Below is a small trained network, with its code and all its weights. Each question gives an input and a target symbol and asks what happens when units are switched off, that is, made to give their printed mean instead of their output.

import numpy as np


def w(rows, s, z=0):
    codes = np.array(rows[::2]) - 128.0
    scale = np.full(codes.shape[1], s)
    scale[-1] = z or s
    return codes * scale


def f(y):
    return np.maximum(y, 0)


def softmax(a):
    e = np.exp(a - a.max(-1, keepdims=True))
    return e / e.sum(-1, keepdims=True)


def log_softmax(a):
    a = a - a.max(-1, keepdims=True)
    return a - np.log(np.exp(a).sum(-1, keepdims=True))


def net(x, mask):
    ids = ['βδεζημξτ'.index(c) for c in x.split()]
    T = len(ids)
    res = E[ids] + P[:T]
    u = 0
    for l in range(2):
        r = res
        for j in range(3):
            rows = slice(3 * j, 3 * j + 3)
            q, k, v = (r @ M[l][rows].T for M in (Q, K, V))
            z = softmax(np.where(np.tri(T) > 0, q @ k.T / 3**0.5, -1e9)) @ v
            o = O[l][rows]
            res = res + np.where(mask[u + j], z, o[:, -1]) @ o[:, :-1]
        u += 3
        y = f(res @ A[l][:, :-1].T + A[l][:, -1])
        res = res + np.where(mask[u : u + 8], y, B[l][:, -1]) @ B[l][:, :-1]
        u += 8
    return log_softmax(res[-1] @ U[:, :-1].T + U[:, -1])


Q, K, V, O, A, B = {}, {}, {}, {}, {}, {}
E = w([
[177,87,83,54],'β',
[126,67,123,43],'δ',
[108,157,146,166],'ε',
[182,172,188,123],'ζ',
[156,176,144,165],'η',
[133,10,36,2],'μ',
[112,171,96,209],'ξ',
[62,159,84,225],'τ',
],0.0091)
P = w([
[124,152,123,95],'0',
[163,85,142,147],'1',
[186,126,126,140],'2',
[107,74,149,133],'3',
[108,180,107,79],'4',
[66,130,149,99],'5',
[177,169,73,104],'6',
[143,58,149,163],'7',
[196,91,76,157],'8',
[48,102,183,139],'9',
[113,199,69,84],'10',
[27,181,136,113],'11',
[221,134,6,150],'12',
[79,68,137,196],'13',
],0.014)
Q[0] = w([
[123,178,161,147],'L0H1',
[83,74,104,91],'L0H1',
[124,104,80,93],'L0H1',
[36,73,250,146],'L0H2',
[208,45,145,222],'L0H2',
[139,69,205,223],'L0H2',
[137,83,110,100],'L0H3',
[91,96,73,65],'L0H3',
[107,158,139,156],'L0H3',
],0.016)
K[0] = w([
[150,107,200,99],'L0H1',
[80,126,100,178],'L0H1',
[71,143,72,140],'L0H1',
[215,220,29,118],'L0H2',
[5,216,156,43],'L0H2',
[88,243,70,32],'L0H2',
[144,86,86,114],'L0H3',
[100,111,81,104],'L0H3',
[101,163,164,151],'L0H3',
],0.013)
V[0] = w([
[136,133,177,2],'L0H1',
[90,99,75,240],'L0H1',
[63,170,68,198],'L0H1',
[5,248,122,244],'L0H2',
[63,73,220,80],'L0H2',
[216,202,216,81],'L0H2',
[241,61,121,146],'L0H3',
[122,166,169,193],'L0H3',
[135,88,85,62],'L0H3',
],0.0085)
O[0] = w([
[90,90,104,194,163],'L0H1',
[172,155,183,62,101],'L0H1',
[211,111,155,72,109],'L0H1',
[46,213,108,64,4],'L0H2',
[81,105,254,213,130],'L0H2',
[203,210,87,234,112],'L0H2',
[89,182,89,57,180],'L0H3',
[156,184,154,158,24],'L0H3',
[99,73,101,97,235],'L0H3',
],0.009,0.0032)
A[0] = w([
[90,184,254,194,154],'L0N1',
[128,128,128,128,128],'L0N2',
[128,128,128,128,128],'L0N3',
[161,72,64,66,103],'L0N4',
[90,165,125,151,254],'L0N5',
[162,78,68,78,106],'L0N6',
[33,200,189,198,173],'L0N7',
[154,127,173,82,94],'L0N8',
],0.0082,0.0066)
B[0] = w([
[95,116,194,254,183],'L0N1',
[128,128,128,128,128],'L0N2',
[128,128,128,128,128],'L0N3',
[41,212,178,166,253],'L0N4',
[208,122,88,65,243],'L0N5',
[46,206,176,152,237],'L0N6',
[145,239,241,62,210],'L0N7',
[157,202,169,161,147],'L0N8',
],0.0074,0.0062)
Q[1] = w([
[80,162,187,175],'L1H1',
[176,80,50,83],'L1H1',
[55,253,175,120],'L1H1',
[158,191,179,66],'L1H2',
[58,116,119,167],'L1H2',
[37,55,85,176],'L1H2',
[165,41,133,161],'L1H3',
[180,72,101,124],'L1H3',
[75,167,163,146],'L1H3',
],0.0056)
K[1] = w([
[81,75,119,80],'L1H1',
[205,176,159,200],'L1H1',
[100,128,101,41],'L1H1',
[80,40,89,90],'L1H2',
[192,121,189,219],'L1H2',
[253,143,184,243],'L1H2',
[115,99,101,169],'L1H3',
[129,114,128,188],'L1H3',
[119,134,113,63],'L1H3',
],0.0059)
V[1] = w([
[158,165,115,16],'L1H1',
[39,92,142,70],'L1H1',
[216,184,106,124],'L1H1',
[18,172,55,106],'L1H2',
[64,160,112,124],'L1H2',
[198,133,232,135],'L1H2',
[103,146,140,206],'L1H3',
[118,141,120,203],'L1H3',
[90,155,139,253],'L1H3',
],0.0032)
O[1] = w([
[26,90,78,145,135],'L1H1',
[63,169,219,147,250],'L1H1',
[136,86,41,114,34],'L1H1',
[188,199,88,136,150],'L1H2',
[155,169,99,120,165],'L1H2',
[3,94,156,73,165],'L1H2',
[176,151,147,115,167],'L1H3',
[188,141,133,120,141],'L1H3',
[221,162,156,100,184],'L1H3',
],0.0035,0.0026)
A[1] = w([
[98,125,81,86,142],'L1N1',
[79,193,187,91,115],'L1N2',
[180,147,48,64,166],'L1N3',
[146,151,172,184,3],'L1N4',
[70,101,64,178,40],'L1N5',
[107,122,165,124,98],'L1N6',
[218,145,11,142,197],'L1N7',
[90,143,111,99,77],'L1N8',
],0.011,0.005)
B[1] = w([
[106,54,143,147,166],'L1N1',
[199,114,135,143,251],'L1N2',
[76,71,236,65,164],'L1N3',
[33,123,122,170,157],'L1N4',
[172,163,168,200,146],'L1N5',
[114,168,90,120,160],'L1N6',
[102,151,9,119,174],'L1N7',
[129,112,145,183,169],'L1N8',
],0.011,0.012)
U = w([
[98,218,76,168,4],'β',
[35,152,168,183,49],'δ',
[255,201,174,122,174],'ε',
[232,3,129,168,91],'ζ',
[78,152,86,80,176],'η',
[162,58,53,126,220],'μ',
[57,80,105,64,174],'ξ',
[138,100,187,75,136],'τ',
],0.008,0.0038)

Each question gives the input, a string of symbols that net reads in full, and the target symbol t.
The units are the heads (3 rows each of Q, K, V and O) and the neurons (one row each of A and B). Each row of codes is followed by its name. A weight is (code - 128) times the scale printed after its matrix; where a second scale follows, it is the last column's (O, A, B and U).
mask holds one flag per unit, layer by layer, with each layer's heads first. A switched-off unit (its flag False) gives its mean, the last column of its rows in O or B, instead of its output. The means were averaged over made-up inputs and are rounded, as every weight is.
A unit's drop is (log p(t) with every unit on - log p(t) with that unit switched off) / (log p(t) with every unit on - log p(t) with every unit switched off).
The circuit of an input: a set's keep is (log p(t) with only the set's units on - log p(t) with every unit switched off) / (log p(t) with every unit on - log p(t) with every unit switched off). Starting from the 12 units with the biggest drops (on a tie, the unit counted first), units are removed one at a time, each time the one whose removal leaves the highest keep (on an exact tie, the one counted first), for as long as the keep stays at least 0.8.
units of the circuit, in order: the units of the circuit, biggest drop first
k most important neurons of layer l: the k neurons of layer l with the biggest drops, biggest first
which heads matter: for each layer, one digit per head in row order, 1 if its drop is at least 0.15 and else 0, layers parted by /
input η ε ζ ε η δ ζ μ η ε δ η τ, target ε: units of the circuit, in order -> (L0H2; L0N7; L0H3; L1N2)
input ζ ξ τ ε μ μ ξ ε δ, target τ: which heads matter -> 110 / 000
input ζ ε ξ β μ μ τ δ η ε ζ, target δ: which heads matter -> 111 / 000
input μ ε τ ε ε, target ε: units of the circuit, in order -> (L0H3; L0N7; L1N2)
input μ ζ β τ μ δ μ ζ ε δ β β η, target δ: which heads matter -> 010 / 000
input ε τ ε η ε ζ δ β ξ ζ ζ τ δ, target ε: 4 most important neurons of layer 0 -> (L0N4; L0N8; L0N6; L0N5)
input ε μ δ, target δ: which heads matter -> 101 / 000
input ε β η ζ δ μ δ δ δ ε τ, target δ: units of the circuit, in order -> (L0H2; L0H3; L1N4)
input ε ε η ξ τ, target ε: which heads matter -> 001 / 000
input τ β δ δ η δ ε ξ ξ, target δ: units of the circuit, in order -> (L0H2; L1N4)
input ε τ τ μ μ ε δ μ ζ β τ, target ζ: units of the circuit, in order -> (L0H2)
input ζ ξ ξ, target β: units of the circuit, in order -> (L1N7; L0H2)
input δ μ β ε ζ ζ ε ε μ η ξ, target ε: units of the circuit, in order -> (L0H2; L0H3; L0N7; L1N2)
input δ β ζ δ δ τ η δ ζ τ ε ε ζ, target τ: which heads matter -> 010 / 000
input β τ β τ, target μ: most important neuron of layer 0 -> (L0N4)
input β ε δ β ε ζ μ ε β β β ε τ β, target ε: which heads matter -> 100 / 000
input ζ ε ε β β μ ε, target μ: units of the circuit, in order -> (L1N7; L0N4; L0N6; L0N7)
input ζ ζ ε δ, target μ: which heads matter -> 110 / 100
input ε δ ζ τ ε ξ ξ τ δ, target ε: 4 most important neurons of layer 0 -> (L0N4; L0N6; L0N8; L0N5)
input μ ζ μ ζ, target ζ: which heads matter -> 110 / 000
input ε ε μ δ τ δ η ξ, target τ: 3 most important neurons of layer 0 -> (L0N7; L0N4; L0N5)
input ε η β ξ δ ε β β ξ δ ζ, target μ: which heads matter -> 010 / 000
input β ζ μ ζ η, target β: 3 most important neurons of layer 1 -> (L1N7; L1N4; L1N2)
input δ ε η β μ ε δ ε ε ζ ε τ β, target ε: 4 most important neurons of layer 0 -> (L0N4; L0N6; L0N5; L0N8)
input ε μ ζ η ζ μ, target δ: most important neuron of layer 1 -> (L1N5)
input ε β β, target ξ: 2 most important neurons of layer 0 -> (L0N1; L0N7)
input ζ τ β δ ε ξ ζ μ ε, target ξ: 2 most important neurons of layer 0 -> (L0N4; L0N6)
input ξ τ ε ξ ζ δ τ, target ξ: which heads matter -> 010 / 100
input ε β ε ζ ζ μ η β μ ε μ μ β ξ, target ζ: most important neuron of layer 1 -> (L1N7)
